Below are the code and all the weights of a small trained network. Each question names an input and a target symbol and asks about switching units off, where a switched-off unit gives its printed mean instead of its output.

import numpy as np


def w(rows, s, z=0):
    codes = np.array(rows[::2]) - 128.0
    scale = np.full(codes.shape[1], s)
    scale[-1] = z or s
    return codes * scale


def f(y):
    return y / 2 * (1 + np.tanh(0.7978845608 * (y + 0.044715 * y**3)))


def softmax(a):
    e = np.exp(a - a.max(-1, keepdims=True))
    return e / e.sum(-1, keepdims=True)


def log_softmax(a):
    a = a - a.max(-1, keepdims=True)
    return a - np.log(np.exp(a).sum(-1, keepdims=True))


def net(x, mask):
    ids = ['αβγδεζηλξστφψω'.index(c) for c in x.split()]
    T = len(ids)
    res = E[ids] + P[:T]
    u = 0
    for l in range(3):
        q, k, v = (res @ M[l].T for M in (Q, K, V))
        z = softmax(np.where(np.tri(T) > 0, q @ k.T / 3**0.5, -1e9)) @ v
        res = res + np.where(mask[u], z, O[l][:, -1]) @ O[l][:, :-1]
        u += 1
        y = f(res @ A[l][:, :-1].T + A[l][:, -1])
        res = res + np.where(mask[u : u + 4], y, B[l][:, -1]) @ B[l][:, :-1]
        u += 4
    return log_softmax(res[-1] @ U[:, :-1].T + U[:, -1])


Q, K, V, O, A, B = {}, {}, {}, {}, {}, {}
E = w([
[128,78,127,164,172,128,172],'α',
[144,138,194,160,140,103,209],'β',
[182,101,148,125,84,146,110],'γ',
[139,117,34,39,199,108,10],'δ',
[111,43,108,41,62,188,98],'ε',
[208,182,175,247,39,102,70],'ζ',
[54,117,100,125,126,137,24],'η',
[99,78,133,136,128,149,130],'λ',
[149,102,93,63,186,104,145],'ξ',
[94,103,137,168,138,136,105],'σ',
[77,131,87,110,248,69,154],'τ',
[141,131,175,207,170,89,177],'φ',
[31,75,88,88,119,160,79],'ψ',
[113,100,127,118,48,167,10],'ω',
],0.014)
P = w([
[112,50,146,154,143,194,138],'0',
[150,145,168,128,148,198,182],'1',
[137,137,210,95,159,172,131],'2',
[133,178,164,60,115,166,161],'3',
[240,12,171,88,116,99,178],'4',
[171,138,75,208,247,114,168],'5',
[105,89,56,116,61,49,251],'6',
],0.016)
Q[0] = w([
[69,197,180,167,67,126,162],'0.h0',
[105,166,143,142,195,38,179],'0.h0',
[120,98,141,98,223,254,228],'0.h0',
],0.0059)
K[0] = w([
[138,42,133,193,154,36,190],'0.h0',
[137,113,254,97,163,47,177],'0.h0',
[56,46,46,52,169,30,218],'0.h0',
],0.0054)
V[0] = w([
[151,164,165,135,135,132,77],'0.h0',
[122,131,253,69,172,163,132],'0.h0',
[190,148,147,249,76,153,165],'0.h0',
],0.0045)
O[0] = w([
[111,126,108,73,188,88,126,146],'0.h0',
[164,206,93,163,81,101,157,253],'0.h0',
[144,126,2,56,247,83,50,197],'0.h0',
],0.0068,0.0031)
A[0] = w([
[128,123,153,141,120,189,195,39],'0.n0',
[183,158,122,108,158,158,119,58],'0.n1',
[123,138,89,127,93,70,165,1],'0.n2',
[138,157,215,254,43,116,179,138],'0.n3',
],0.0075,0.0045)
B[0] = w([
[151,134,159,164,81,109,148,139],'0.n0',
[100,167,164,83,108,56,138,144],'0.n1',
[111,116,100,141,14,115,96,135],'0.n2',
[104,134,45,25,246,92,75,255],'0.n3',
],0.011,0.0031)
Q[1] = w([
[164,27,82,202,187,120,107],'1.h0',
[172,135,247,100,178,173,107],'1.h0',
[95,238,90,191,176,228,141],'1.h0',
],0.014)
K[1] = w([
[138,168,236,122,190,196,99],'1.h0',
[175,22,94,194,171,139,114],'1.h0',
[86,46,219,108,113,8,84],'1.h0',
],0.015)
V[1] = w([
[29,172,148,221,189,106,106],'1.h0',
[27,156,122,115,48,156,55],'1.h0',
[194,122,145,162,141,114,8],'1.h0',
],0.013)
O[1] = w([
[196,87,6,67,26,134,174,100],'1.h0',
[252,51,139,98,190,110,120,3],'1.h0',
[62,76,151,94,87,45,119,246],'1.h0',
],0.015,0.0048)
A[1] = w([
[98,150,75,53,242,99,174,101],'1.n0',
[119,169,80,67,155,159,2,5],'1.n1',
[147,168,162,75,144,106,199,255],'1.n2',
[171,158,197,129,50,123,85,65],'1.n3',
],0.0083,0.0029)
B[1] = w([
[134,96,175,122,11,193,133,254],'1.n0',
[68,63,153,139,128,183,206,188],'1.n1',
[69,101,72,144,182,144,24,205],'1.n2',
[135,162,68,146,255,101,117,146],'1.n3',
],0.0081,0.0067)
Q[2] = w([
[85,118,102,48,178,177,99],'2.h0',
[205,167,161,255,91,5,136],'2.h0',
[124,166,95,99,167,111,54],'2.h0',
],0.0068)
K[2] = w([
[148,101,107,177,115,131,116],'2.h0',
[107,188,104,1,190,126,105],'2.h0',
[146,130,79,131,176,87,102],'2.h0',
],0.008)
V[2] = w([
[99,55,108,216,99,141,118],'2.h0',
[131,176,153,60,115,145,121],'2.h0',
[146,105,63,254,154,79,114],'2.h0',
],0.0064)
O[2] = w([
[142,100,172,182,49,210,137,253],'2.h0',
[144,153,135,65,125,124,129,102],'2.h0',
[180,118,166,255,63,108,191,84],'2.h0',
],0.0083,0.0055)
A[2] = w([
[172,194,110,131,169,254,99,191],'2.n0',
[106,195,59,191,41,121,136,2],'2.n1',
[126,150,195,165,232,179,134,37],'2.n2',
[185,64,102,94,126,110,123,125],'2.n3',
],0.0085,0.0091)
B[2] = w([
[97,72,96,215,191,41,206,252],'2.n0',
[137,110,200,3,156,138,134,199],'2.n1',
[181,178,131,62,71,189,175,226],'2.n2',
[111,183,225,148,79,75,172,193],'2.n3',
],0.011,0.013)
U = w([
[74,50,167,100,109,168,178,255],'α',
[101,175,113,47,178,50,165,212],'β',
[94,182,167,120,94,193,77,152],'γ',
[124,12,100,49,224,203,36,194],'δ',
[145,85,161,70,169,187,173,53],'ε',
[33,95,102,102,76,60,132,67],'ζ',
[133,142,160,88,55,91,210,10],'η',
[115,59,65,177,168,175,76,196],'λ',
[55,184,132,174,74,108,220,7],'ξ',
[190,145,14,118,23,205,115,216],'σ',
[120,37,73,38,160,130,207,43],'τ',
[112,93,131,2,117,162,162,37],'φ',
[111,65,153,134,164,84,186,16],'ψ',
[90,41,220,66,199,107,122,16],'ω',
],0.0055,0.013)

Each question gives the input, a string of symbols that net reads in full, and the target symbol t.
The units are the heads (3 rows each of Q, K, V and O) and the neurons (one row each of A and B). Each row of codes is followed by its name. A weight is (code - 128) times the scale printed after its matrix; where a second scale follows, it is the last column's (O, A, B and U).
mask holds one flag per unit, layer by layer, with each layer's heads first. A switched-off unit (its flag False) gives its mean, the last column of its rows in O or B, instead of its output. The means were averaged over made-up inputs and are rounded, as every weight is.
A unit's drop is (log p(t) with every unit on - log p(t) with that unit switched off) / (log p(t) with every unit on - log p(t) with every unit switched off).
The circuit of an input: a set's keep is (log p(t) with only the set's units on - log p(t) with every unit switched off) / (log p(t) with every unit on - log p(t) with every unit switched off). Starting from the 12 units with the biggest drops (on a tie, the unit counted first), units are removed one at a time, each time the one whose removal leaves the highest keep (on an exact tie, the one counted first), for as long as the keep stays at least 0.8.
units of the circuit, in order: the units of the circuit, biggest drop first
unit that matters most: the unit with the biggest drop
top k neurons: the k neurons with the biggest drops, biggest first
input λ α η ξ η ζ, target η: units of the circuit, in order => [1.h0 2.n3]
input ξ φ ζ β ψ, target φ: unit that matters most => 2.n1
input τ σ γ ω σ τ, target γ: units of the circuit, in order => [1.h0 2.n0 1.n0]
input ζ φ ζ τ τ γ ζ, target τ: top 3 neurons => [2.n1 2.n0 2.n3]
input ζ ω ζ, target β: units of the circuit, in order => [1.n3 1.n0]
input ξ α φ ζ λ δ, target φ: top 3 neurons => [2.n1 2.n0 0.n3]
input α φ ε σ η, target φ: units of the circuit, in order => [2.n1 1.h0]
input σ α α ξ, target σ: units of the circuit, in order => [1.h0 2.n1]
input γ τ σ, target γ: top 3 neurons => [2.n0 2.n2 2.n1]
input ψ ξ τ φ ξ ω γ, target φ: top 4 neurons => [2.n1 0.n3 0.n2 2.n0]
input φ ε λ ζ τ ξ ξ, target ζ: units of the circuit, in order => [1.h0 0.n2 0.n3]
input σ α β ψ ζ τ ζ, target ψ: units of the circuit, in order => [1.h0 2.n0]
input λ σ ξ γ ε, target σ: top 2 neurons => [2.n0 2.n1]
input ζ ζ τ σ ω, target ζ: top 2 neurons => [2.n2 2.n1]
input ζ ω ζ τ α, target ω: units of the circuit, in order => [1.h0]
input ξ ζ τ τ η, target ζ: units of the circuit, in order => [1.h0 0.n3]
input τ ζ σ ξ η β, target σ: units of the circuit, in order => [1.h0 2.n0]
input φ ψ ζ ω ξ, target ψ: top 2 neurons => [2.n0 2.n3]
input ω ξ γ φ, target ω: top 2 neurons => [2.n3 2.n2]
input ζ ζ λ ψ, target ζ: top 2 neurons => [2.n2 0.n2]
